Below are the code and all the weights of a small trained network. Each question names an input and a target symbol and asks about switching units off, where a switched-off unit gives its printed mean instead of its output.

import numpy as np


def w(rows, s, z=0):
    codes = np.array(rows[::2]) - 128.0
    scale = np.full(codes.shape[1], s)
    scale[-1] = z or s
    return codes * scale


def f(y):
    return np.maximum(y, 0)


def softmax(a):
    e = np.exp(a - a.max(-1, keepdims=True))
    return e / e.sum(-1, keepdims=True)


def log_softmax(a):
    a = a - a.max(-1, keepdims=True)
    return a - np.log(np.exp(a).sum(-1, keepdims=True))


def net(x, mask):
    ids = ['ΘΞΨγδεζπσω'.index(c) for c in x.split()]
    T = len(ids)
    res = E[ids] + P[:T]
    u = 0
    for l in range(2):
        r = res
        for j in range(2):
            rows = slice(4 * j, 4 * j + 4)
            q, k, v = (r @ M[l][rows].T for M in (Q, K, V))
            z = softmax(np.where(np.tri(T) > 0, q @ k.T / 4**0.5, -1e9)) @ v
            o = O[l][rows]
            res = res + np.where(mask[u + j], z, o[:, -1]) @ o[:, :-1]
        u += 2
        y = f(res @ A[l][:, :-1].T + A[l][:, -1])
        res = res + np.where(mask[u : u + 8], y, B[l][:, -1]) @ B[l][:, :-1]
        u += 8
    return log_softmax(res[-1] @ U[:, :-1].T + U[:, -1])


Q, K, V, O, A, B = {}, {}, {}, {}, {}, {}
E = w([
[150,174,156,158],'Θ',
[140,168,154,154],'Ξ',
[143,167,153,142],'Ψ',
[176,182,159,144],'γ',
[64,141,150,194],'δ',
[58,73,108,95],'ε',
[131,119,138,218],'ζ',
[143,74,87,96],'π',
[191,99,95,57],'σ',
[249,68,74,244],'ω',
],0.014)
P = w([
[75,144,141,146],'0',
[97,151,113,129],'1',
[109,161,96,131],'2',
[117,166,74,126],'3',
[123,172,58,126],'4',
[130,174,44,127],'5',
[136,173,29,123],'6',
[143,176,17,119],'7',
[152,174,2,126],'8',
[170,145,12,114],'9',
[208,64,83,86],'10',
],0.0087)
Q[0] = w([
[128,106,133,128],'0.h0',
[128,107,43,165],'0.h0',
[179,98,196,146],'0.h0',
[120,178,5,168],'0.h0',
[113,86,124,108],'0.h1',
[100,130,116,117],'0.h1',
[137,158,117,123],'0.h1',
[162,169,113,106],'0.h1',
],0.026)
K[0] = w([
[130,121,138,138],'0.h0',
[128,166,49,150],'0.h0',
[175,62,149,168],'0.h0',
[125,191,3,123],'0.h0',
[115,106,169,118],'0.h1',
[122,154,104,106],'0.h1',
[141,128,123,121],'0.h1',
[153,92,159,115],'0.h1',
],0.028)
V[0] = w([
[104,234,118,171],'0.h0',
[125,161,124,136],'0.h0',
[139,71,133,104],'0.h0',
[118,200,120,145],'0.h0',
[149,98,125,135],'0.h1',
[34,253,39,47],'0.h1',
[134,110,170,148],'0.h1',
[121,99,221,147],'0.h1',
],0.0052)
O[0] = w([
[154,135,82,93,193],'0.h0',
[132,131,116,117,152],'0.h0',
[113,117,159,151,91],'0.h0',
[145,134,104,101,174],'0.h0',
[142,131,124,99,145],'0.h1',
[92,155,111,253,125],'0.h1',
[120,106,139,108,93],'0.h1',
[81,52,150,82,7],'0.h1',
],0.006,0.0016)
A[0] = w([
[187,59,212,126,147],'0.n0',
[34,185,93,115,77],'0.n1',
[85,183,188,2,55],'0.n2',
[142,87,163,85,40],'0.n3',
[131,109,164,111,49],'0.n4',
[90,99,53,17,2],'0.n5',
[117,135,147,126,49],'0.n6',
[123,116,134,58,193],'0.n7',
],0.0091,0.0046)
B[0] = w([
[114,170,63,158,195],'0.n0',
[177,198,58,129,213],'0.n1',
[173,167,169,250,136],'0.n2',
[142,158,161,139,129],'0.n3',
[155,98,82,85,128],'0.n4',
[108,167,134,245,235],'0.n5',
[132,168,102,115,128],'0.n6',
[81,166,59,114,252],'0.n7',
],0.012,0.0016)
Q[1] = w([
[189,71,94,4],'1.h0',
[151,219,30,125],'1.h0',
[153,165,212,96],'1.h0',
[230,133,5,239],'1.h0',
[73,145,206,54],'1.h1',
[138,72,124,144],'1.h1',
[119,152,133,146],'1.h1',
[24,158,93,217],'1.h1',
],0.018)
K[1] = w([
[141,223,143,171],'1.h0',
[167,96,49,222],'1.h0',
[60,162,110,131],'1.h0',
[252,115,3,174],'1.h0',
[61,73,207,114],'1.h1',
[137,133,132,62],'1.h1',
[116,125,121,156],'1.h1',
[110,68,10,116],'1.h1',
],0.019)
V[1] = w([
[149,13,132,163],'1.h0',
[187,186,194,135],'1.h0',
[177,113,63,1],'1.h0',
[194,146,159,99],'1.h0',
[139,114,111,99],'1.h1',
[159,154,113,43],'1.h1',
[118,84,116,159],'1.h1',
[111,175,168,173],'1.h1',
],0.022)
O[1] = w([
[203,94,93,131,204],'1.h0',
[70,106,85,115,2],'1.h0',
[121,178,174,7,177],'1.h0',
[95,120,101,78,61],'1.h0',
[126,152,134,108,129],'1.h1',
[78,178,90,101,85],'1.h1',
[174,121,175,121,166],'1.h1',
[121,84,101,171,108],'1.h1',
],0.021,0.0059)
A[1] = w([
[175,91,141,161,6],'1.n0',
[69,50,87,38,77],'1.n1',
[169,122,170,102,2],'1.n2',
[118,139,84,33,104],'1.n3',
[54,142,81,98,136],'1.n4',
[28,72,141,159,13],'1.n5',
[27,2,101,79,136],'1.n6',
[41,106,239,182,71],'1.n7',
],0.0095,0.009)
B[1] = w([
[95,198,129,100,226],'1.n0',
[74,205,199,220,161],'1.n1',
[54,94,144,199,210],'1.n2',
[120,35,165,116,254],'1.n3',
[180,157,39,150,200],'1.n4',
[182,83,46,6,186],'1.n5',
[174,194,179,184,176],'1.n6',
[40,60,179,82,222],'1.n7',
],0.017,0.0095)
U = w([
[197,162,210,151,241],'Θ',
[130,103,126,126,131],'Ξ',
[126,53,174,141,4],'Ψ',
[78,102,125,139,85],'γ',
[41,179,111,124,180],'δ',
[53,133,128,121,71],'ε',
[79,191,198,15,17],'ζ',
[50,64,110,253,149],'π',
[21,117,187,164,106],'σ',
[19,93,127,138,62],'ω',
],0.0051,0.0044)

Each question gives the input, a string of symbols that net reads in full, and the target symbol t.
The units are the heads (4 rows each of Q, K, V and O) and the neurons (one row each of A and B). Each row of codes is followed by its name. A weight is (code - 128) times the scale printed after its matrix; where a second scale follows, it is the last column's (O, A, B and U).
mask holds one flag per unit, layer by layer, with each layer's heads first. A switched-off unit (its flag False) gives its mean, the last column of its rows in O or B, instead of its output. The means were averaged over made-up inputs and are rounded, as every weight is.
A unit's drop is (log p(t) with every unit on - log p(t) with that unit switched off) / (log p(t) with every unit on - log p(t) with every unit switched off).
The circuit of an input: a set's keep is (log p(t) with only the set's units on - log p(t) with every unit switched off) / (log p(t) with every unit on - log p(t) with every unit switched off). Starting from the 12 units with the biggest drops (on a tie, the unit counted first), units are removed one at a time, each time the one whose removal leaves the highest keep (on an exact tie, the one counted first), for as long as the keep stays at least 0.8.
units of the circuit, in order: the units of the circuit, biggest drop first
top k neurons: the k neurons with the biggest drops, biggest first
top k neurons in layer l: the k neurons of layer l with the biggest drops, biggest first
heads that matter: for each layer, one digit per head in row order, 1 if its drop is at least 0.15 and else 0, layers parted by /
input Ξ δ π δ Ψ ε Ξ, target σ: heads that matter : 00 / 10
input Θ Θ δ γ, target ω: units of the circuit, in order : (1.h0, 1.n7)
input Ψ γ π δ γ π ω π ω ε γ, target Ψ: units of the circuit, in order : (1.h0, 0.h1, 1.n3, 1.n0)
input Θ π γ γ ζ σ γ, target ζ: units of the circuit, in order : (1.h0)
input σ σ π Ψ, target ζ: top 2 neurons : (0.n5, 0.n7)
input π Θ ε Ψ Ξ ζ γ ε ζ π, target Θ: units of the circuit, in order : (0.n5, 1.h0)
input δ ε Θ ζ ε Ψ γ Ψ γ, target δ: heads that matter : 10 / 11
input δ ζ π Θ ζ γ γ γ σ γ Ξ, target ζ: top 2 neurons : (0.n7, 1.n2)
input γ ζ δ Ψ Ξ ε, target σ: top 2 neurons : (0.n1, 0.n5)
input ζ Ψ Ψ, target π: heads that matter : 00 / 10
input ω γ δ, target Θ: heads that matter : 10 / 01
input ε γ ε ε ε γ γ δ Θ, target ω: units of the circuit, in order : (1.h0, 1.n7, 1.n5)
input σ π ζ ω ω γ, target Ψ: units of the circuit, in order : (0.h1, 1.h0, 1.n3, 1.n0)
input ε Ψ π γ ε γ, target σ: units of the circuit, in order : (1.h0, 0.n1, 1.n7, 0.n5)
input ε π Ψ γ γ γ Ψ γ Θ, target δ: units of the circuit, in order : (1.n4, 1.h0)
input σ Ξ ε, target ζ: top neuron in layer 0 : (0.n0)
input Ξ ζ σ γ Ψ δ δ γ, target ω: heads that matter : 01 / 11
input Θ ω δ π γ ε, target Θ: units of the circuit, in order : (1.h1, 0.n5)
input ω σ ζ ω ε ε, target Ψ: units of the circuit, in order : (1.h0, 0.h1, 1.n3)
input γ ε Θ σ Ξ ε δ π γ γ ζ, target π: top 3 neurons : (0.n0, 1.n5, 1.n6)
input δ γ ε γ, target σ: units of the circuit, in order : (1.h0, 1.n7)
input ζ Ξ ζ ζ δ, target π: top neuron in layer 0 : (0.n1)
